Below is a small trained network, with its code and all its weights. Each question gives an input and a target symbol and asks what happens when units are switched off, that is, made to give their printed mean instead of their output.

import numpy as np


def w(rows, s, z=0):
    codes = np.array(rows[::2]) - 128.0
    scale = np.full(codes.shape[1], s)
    scale[-1] = z or s
    return codes * scale


def f(y):
    return y / 2 * (1 + np.tanh(0.7978845608 * (y + 0.044715 * y**3)))


def softmax(a):
    e = np.exp(a - a.max(-1, keepdims=True))
    return e / e.sum(-1, keepdims=True)


def log_softmax(a):
    a = a - a.max(-1, keepdims=True)
    return a - np.log(np.exp(a).sum(-1, keepdims=True))


def net(x, mask):
    ids = ['βδηθπτψ'.index(c) for c in x.split()]
    T = len(ids)
    res = E[ids] + P[:T]
    r = res
    for j in range(3):
        rows = slice(4 * j, 4 * j + 4)
        q, k, v = (r @ M[0][rows].T for M in (Q, K, V))
        z = softmax(np.where(np.tri(T) > 0, q @ k.T / 4**0.5, -1e9)) @ v
        o = O[0][rows]
        res = res + np.where(mask[j], z, o[:, -1]) @ o[:, :-1]
    y = f(res @ A[0][:, :-1].T + A[0][:, -1])
    res = res + np.where(mask[3:11], y, B[0][:, -1]) @ B[0][:, :-1]
    return log_softmax(res[-1] @ U[:, :-1].T + U[:, -1])


Q, K, V, O, A, B = {}, {}, {}, {}, {}, {}
E = w([
[117,153,137,62,123,52,122,128,38],'β',
[49,137,106,149,145,119,179,97,74],'δ',
[151,161,195,159,212,122,127,196,197],'η',
[54,248,172,184,47,130,126,157,102],'θ',
[189,108,179,145,135,71,134,98,71],'π',
[140,102,51,90,139,133,116,185,107],'τ',
[221,124,62,185,191,152,170,106,209],'ψ',
],0.012)
P = w([
[166,48,119,171,101,104,129,96,129],'0',
[118,254,126,110,212,101,18,63,24],'1',
[111,91,142,75,171,201,187,189,74],'2',
[180,82,74,194,35,60,215,136,165],'3',
[7,109,75,130,189,31,68,94,197],'4',
[105,137,161,71,198,210,187,189,85],'5',
[226,97,19,162,45,73,222,111,178],'6',
[132,196,58,178,200,163,91,15,221],'7',
[63,114,123,68,191,231,140,182,64],'8',
],0.0063)
Q[0] = w([
[173,155,113,129,49,29,137,138,105],'head 0',
[78,179,104,159,193,56,83,75,88],'head 0',
[68,175,75,166,208,38,46,78,158],'head 0',
[70,117,67,140,117,20,134,203,136],'head 0',
[26,124,142,133,146,121,41,199,120],'head 1',
[162,15,104,133,42,63,200,162,180],'head 1',
[92,59,134,117,26,69,173,88,211],'head 1',
[166,139,74,140,56,44,253,163,101],'head 1',
[77,84,50,116,108,52,52,177,192],'head 2',
[43,67,163,88,124,192,49,160,92],'head 2',
[194,237,119,118,155,182,184,138,24],'head 2',
[151,212,87,210,108,76,35,42,210],'head 2',
],0.0065)
K[0] = w([
[147,132,189,167,72,134,103,171,173],'head 0',
[110,200,168,100,112,81,80,93,81],'head 0',
[77,188,162,85,112,69,54,98,69],'head 0',
[114,198,114,165,131,106,54,189,151],'head 0',
[143,175,79,149,118,136,76,53,64],'head 1',
[129,207,180,109,125,117,107,254,123],'head 1',
[59,194,183,77,96,105,57,220,80],'head 1',
[127,202,199,207,79,122,155,192,207],'head 1',
[146,177,191,162,165,165,82,59,67],'head 2',
[223,129,96,95,164,173,87,134,109],'head 2',
[147,84,63,185,80,63,196,115,242],'head 2',
[94,69,212,143,175,56,92,143,105],'head 2',
],0.0079)
V[0] = w([
[128,92,170,50,179,87,159,150,117],'head 0',
[103,82,177,91,168,94,189,166,125],'head 0',
[188,83,121,203,76,148,125,97,151],'head 0',
[162,33,99,68,29,144,170,120,117],'head 0',
[212,145,149,181,146,66,151,149,143],'head 1',
[84,154,119,149,42,119,210,95,37],'head 1',
[197,43,78,38,110,87,120,155,55],'head 1',
[58,156,125,198,56,133,178,120,63],'head 1',
[168,150,102,234,133,171,155,82,210],'head 2',
[110,230,115,151,55,94,165,27,90],'head 2',
[174,87,204,210,55,54,172,2,80],'head 2',
[93,145,238,200,165,127,167,153,126],'head 2',
],0.0067)
O[0] = w([
[26,149,96,73,84,151,168,172,80,162],'head 0',
[49,180,106,119,89,204,153,196,36,141],'head 0',
[166,39,114,208,131,88,75,121,96,69],'head 0',
[119,91,137,185,42,116,80,216,167,32],'head 0',
[119,74,203,148,165,168,221,172,113,250],'head 1',
[162,166,98,118,91,219,82,55,40,167],'head 1',
[59,1,191,183,124,76,11,104,79,199],'head 1',
[187,212,89,131,130,223,88,70,84,152],'head 1',
[193,137,55,191,198,92,220,139,213,139],'head 2',
[229,186,211,151,88,177,214,133,87,147],'head 2',
[179,54,161,236,146,168,199,81,31,201],'head 2',
[116,227,79,232,250,70,48,159,26,102],'head 2',
],0.0053,0.0022)
A[0] = w([
[243,121,89,230,118,159,207,170,230,254],'neuron 0',
[142,72,123,41,141,184,219,177,206,226],'neuron 1',
[87,157,75,48,162,241,123,72,156,149],'neuron 2',
[180,120,20,232,71,77,136,3,206,42],'neuron 3',
[101,247,76,97,247,64,164,36,123,55],'neuron 4',
[238,71,236,154,34,21,97,49,137,48],'neuron 5',
[13,137,137,147,121,76,23,66,123,131],'neuron 6',
[169,58,51,189,74,22,8,44,175,190],'neuron 7',
],0.005,0.0035)
B[0] = w([
[143,127,79,96,57,117,162,42,167,255],'neuron 0',
[86,116,235,102,39,121,171,155,164,217],'neuron 1',
[196,173,217,80,78,121,71,130,170,179],'neuron 2',
[41,120,165,83,185,250,26,59,50,157],'neuron 3',
[180,46,26,178,11,48,34,202,149,191],'neuron 4',
[219,208,213,42,24,141,3,140,214,153],'neuron 5',
[38,165,109,72,185,99,195,133,181,154],'neuron 6',
[54,215,31,197,189,60,12,93,155,167],'neuron 7',
],0.0056,0.0054)
U = w([
[220,121,154,156,81,94,50,166,141,15],'β',
[106,88,23,188,78,95,61,213,110,32],'δ',
[65,194,146,56,202,123,85,21,194,104],'η',
[184,249,83,80,119,161,131,121,115,104],'θ',
[61,87,138,201,253,193,175,92,25,250],'π',
[80,120,239,23,87,216,105,137,116,222],'τ',
[163,101,122,143,78,60,245,155,184,156],'ψ',
],0.0055,0.0022)

Each question gives the input, a string of symbols that net reads in full, and the target symbol t.
The units are the heads (4 rows each of Q, K, V and O) and the neurons (one row each of A and B). Each row of codes is followed by its name. A weight is (code - 128) times the scale printed after its matrix; where a second scale follows, it is the last column's (O, A, B and U).
mask holds one flag per unit, heads first, then neurons. A switched-off unit (its flag False) gives its mean, the last column of its rows in O or B, instead of its output. The means were averaged over made-up inputs and are rounded, as every weight is.
A unit's drop is (log p(t) with every unit on - log p(t) with that unit switched off) / (log p(t) with every unit on - log p(t) with every unit switched off).
most important unit: the unit with the biggest drop
k most important neurons: the k neurons with the biggest drops, biggest first
heads that matter: for each layer, one digit per head in row order, 1 if its drop is at least 0.15 and else 0, layers parted by /
drop when u is switched off: that unit's drop, to one decimal
input τ η τ δ π π τ δ δ, target τ: heads that matter => 001
input τ ψ θ τ, target θ: heads that matter => 010
input π η π τ θ τ ψ, target θ: heads that matter => 011
input δ π θ, target π: heads that matter => 001
input β π δ τ β, target π: heads that matter => 001
input β η π ψ η ψ β, target ψ: most important unit => head 1
input τ τ δ θ η η τ δ, target δ: heads that matter => 001
input ψ τ η, target ψ: heads that matter => 011
input π τ β β, target τ: 2 most important neurons => neuron 5; neuron 4
input π β τ τ ψ δ ψ π ψ, target ψ: 2 most important neurons => neuron 0; neuron 1
input π τ π β π η, target π: heads that matter => 011
input τ τ δ ψ, target η: heads that matter => 000
input τ τ ψ τ τ ψ τ θ, target η: 2 most important neurons => neuron 6; neuron 7
input τ τ π β τ, target η: 2 most important neurons => neuron 6; neuron 4
input π δ ψ β δ τ δ, target π: heads that matter => 010
input δ β τ β, target τ: heads that matter => 101
input ψ ψ π ψ τ π, target ψ: heads that matter => 011
input β π η π π ψ η τ, target π: heads that matter => 011
input τ τ π β δ η ψ π δ, target ψ: heads that matter => 001
input π δ η, target π: most important unit => head 2
input δ η δ δ π τ ψ τ η, target ψ: most important unit => head 2
input τ η ψ ψ η, target δ: 2 most important neurons => neuron 4; neuron 0
input δ π ψ β π, target π: drop when neuron 1 is switched off => 0.2
input τ τ δ π τ τ ψ, target η: drop when head 1 is switched off => 0.1
input δ θ β, target θ: drop when head 1 is switched off => 1.1
input η θ δ θ η, target β: drop when neuron 4 is switched off => 1.4
input θ δ β π, target θ: most important unit => head 1
